Here is a tiny trained network, its code and every weight. The questions are about switching its units off for an input and a target symbol, where a switched-off unit gives its printed mean instead of its output.

import numpy as np


def w(rows, s, z=0):
    codes = np.array(rows[::2]) - 128.0
    scale = np.full(codes.shape[1], s)
    scale[-1] = z or s
    return codes * scale


def f(y):
    return np.maximum(y, 0)


def softmax(a):
    e = np.exp(a - a.max(-1, keepdims=True))
    return e / e.sum(-1, keepdims=True)


def log_softmax(a):
    a = a - a.max(-1, keepdims=True)
    return a - np.log(np.exp(a).sum(-1, keepdims=True))


def net(x, mask):
    ids = ['αδεθμπτφψω'.index(c) for c in x.split()]
    T = len(ids)
    res = E[ids] + P[:T]
    r = res
    for j in range(3):
        rows = slice(2 * j, 2 * j + 2)
        q, k, v = (r @ M[0][rows].T for M in (Q, K, V))
        z = softmax(np.where(np.tri(T) > 0, q @ k.T / 2**0.5, -1e9)) @ v
        o = O[0][rows]
        res = res + np.where(mask[j], z, o[:, -1]) @ o[:, :-1]
    y = f(res @ A[0][:, :-1].T + A[0][:, -1])
    res = res + np.where(mask[3:27], y, B[0][:, -1]) @ B[0][:, :-1]
    return log_softmax(res[-1] @ U[:, :-1].T + U[:, -1])


Q, K, V, O, A, B = {}, {}, {}, {}, {}, {}
E = w([
[197,78,253],'α',
[157,121,90],'δ',
[137,143,110],'ε',
[118,154,86],'θ',
[104,194,151],'μ',
[148,129,105],'π',
[182,98,113],'τ',
[138,140,112],'φ',
[75,220,119],'ψ',
[179,201,95],'ω',
],0.021)
P = w([
[74,118,169],'0',
[116,143,138],'1',
[151,179,118],'2',
[179,198,102],'3',
[215,206,86],'4',
[250,195,87],'5',
],0.012)
Q[0] = w([
[151,199,211],'head 1',
[10,74,157],'head 1',
[147,25,88],'head 2',
[213,165,145],'head 2',
[154,163,179],'head 3',
[191,189,62],'head 3',
],0.012)
K[0] = w([
[207,130,1],'head 1',
[49,52,128],'head 1',
[33,197,153],'head 2',
[222,194,116],'head 2',
[185,116,129],'head 3',
[196,197,106],'head 3',
],0.0096)
V[0] = w([
[143,95,61],'head 1',
[149,165,151],'head 1',
[68,156,156],'head 2',
[153,3,109],'head 2',
[98,118,239],'head 3',
[187,96,176],'head 3',
],0.015)
O[0] = w([
[56,19,214,85],'head 1',
[119,232,119,227],'head 1',
[142,202,188,90],'head 2',
[160,1,104,3],'head 2',
[179,57,41,112],'head 3',
[56,115,17,146],'head 3',
],0.009,0.0065)
A[0] = w([
[191,205,168,130],'neuron 1',
[102,67,156,202],'neuron 2',
[150,116,182,160],'neuron 3',
[71,99,254,141],'neuron 4',
[189,157,167,167],'neuron 5',
[172,112,196,170],'neuron 6',
[141,153,121,119],'neuron 7',
[141,132,124,98],'neuron 8',
[197,112,124,92],'neuron 9',
[142,163,131,107],'neuron 10',
[73,148,36,150],'neuron 11',
[77,133,169,103],'neuron 12',
[164,144,117,148],'neuron 13',
[150,166,76,126],'neuron 14',
[86,135,154,64],'neuron 15',
[167,177,72,127],'neuron 16',
[89,130,203,205],'neuron 17',
[74,111,156,255],'neuron 18',
[110,148,187,187],'neuron 19',
[162,121,62,124],'neuron 20',
[75,114,149,246],'neuron 21',
[52,80,130,241],'neuron 22',
[71,140,97,133],'neuron 23',
[87,146,87,200],'neuron 24',
],0.014,0.0076)
B[0] = w([
[134,75,116,255],'neuron 1',
[117,182,153,138],'neuron 2',
[200,132,143,133],'neuron 3',
[169,115,205,135],'neuron 4',
[133,112,93,190],'neuron 5',
[248,121,204,134],'neuron 6',
[110,125,122,164],'neuron 7',
[141,128,129,131],'neuron 8',
[195,198,118,139],'neuron 9',
[121,85,137,178],'neuron 10',
[94,112,189,160],'neuron 11',
[112,113,181,140],'neuron 12',
[120,101,106,161],'neuron 13',
[124,114,117,186],'neuron 14',
[110,95,160,134],'neuron 15',
[119,114,114,205],'neuron 16',
[165,167,136,161],'neuron 17',
[139,227,122,140],'neuron 18',
[156,132,121,180],'neuron 19',
[143,152,174,155],'neuron 20',
[100,245,108,139],'neuron 21',
[59,171,150,138],'neuron 22',
[68,113,188,139],'neuron 23',
[76,118,117,165],'neuron 24',
],0.012,0.03)
U = w([
[1,64,150,150],'α',
[133,198,158,82],'δ',
[145,169,88,197],'ε',
[178,131,176,80],'θ',
[92,85,50,138],'μ',
[132,184,111,172],'π',
[31,206,86,98],'τ',
[142,174,78,221],'φ',
[210,65,114,2],'ψ',
[91,110,209,134],'ω',
],0.012,0.0076)

Each question gives the input, a string of symbols that net reads in full, and the target symbol t.
The units are the heads (2 rows each of Q, K, V and O) and the neurons (one row each of A and B). Each row of codes is followed by its name. A weight is (code - 128) times the scale printed after its matrix; where a second scale follows, it is the last column's (O, A, B and U).
mask holds one flag per unit, heads first, then neurons. A switched-off unit (its flag False) gives its mean, the last column of its rows in O or B, instead of its output. The means were averaged over made-up inputs and are rounded, as every weight is.
A unit's drop is (log p(t) with every unit on - log p(t) with that unit switched off) / (log p(t) with every unit on - log p(t) with every unit switched off).
The circuit of an input: a set's keep is (log p(t) with only the set's units on - log p(t) with every unit switched off) / (log p(t) with every unit on - log p(t) with every unit switched off). Starting from the 12 units with the biggest drops (on a tie, the unit counted first), units are removed one at a time, each time the one whose removal leaves the highest keep (on an exact tie, the one counted first), for as long as the keep stays at least 0.8.
units of the circuit, in order: the units of the circuit, biggest drop first
unit that matters most: the unit with the biggest drop
k most important neurons: the k neurons with the biggest drops, biggest first
heads that matter: for each layer, one digit per head in row order, 1 if its drop is at least 0.15 and else 0, layers parted by /
input θ τ τ τ α μ, target α: heads that matter => 001
input ψ φ τ μ, target τ: heads that matter => 110
input τ α μ ψ, target μ: heads that matter => 101
input τ α ψ ψ μ, target ψ: heads that matter => 011
input π μ π ω φ, target ω: unit that matters most => head 3
input π ψ ψ, target ψ: heads that matter => 001
input α φ τ θ, target τ: units of the circuit, in order => [head 1; neuron 21; head 3]
input φ α α π, target α: units of the circuit, in order => [head 3; neuron 11; neuron 17]
input μ θ π ψ θ μ, target θ: units of the circuit, in order => [head 3; head 1; neuron 4; neuron 6]
input θ μ θ θ δ, target θ: units of the circuit, in order => [head 3; head 1; neuron 6]
input μ τ α, target δ: heads that matter => 111
input θ θ α μ, target α: heads that matter => 000
input φ θ ψ τ μ π, target μ: heads that matter => 010
input δ μ τ ψ μ δ, target μ: unit that matters most => neuron 1
input μ θ φ δ μ, target δ: heads that matter => 111
input μ ψ π, target ψ: heads that matter => 001
input φ δ φ ψ φ, target ψ: 2 most important neurons => [neuron 1; neuron 6]
input μ α α ψ, target α: heads that matter => 000
input τ φ τ τ, target τ: heads that matter => 111
input ω ε ε α τ ψ, target τ: heads that matter => 111
input μ μ δ δ ψ ε, target ψ: 2 most important neurons => [neuron 1; neuron 6]
input π τ ε, target τ: unit that matters most => head 1
input ψ π μ τ φ, target τ: 2 most important neurons => [neuron 1; neuron 21]
input ε τ μ μ μ θ, target μ: 2 most important neurons => [neuron 1; neuron 5]
input ω μ μ τ, target μ: 2 most important neurons => [neuron 1; neuron 20]
input μ θ ε μ δ ψ, target δ: 2 most important neurons => [neuron 21; neuron 18]
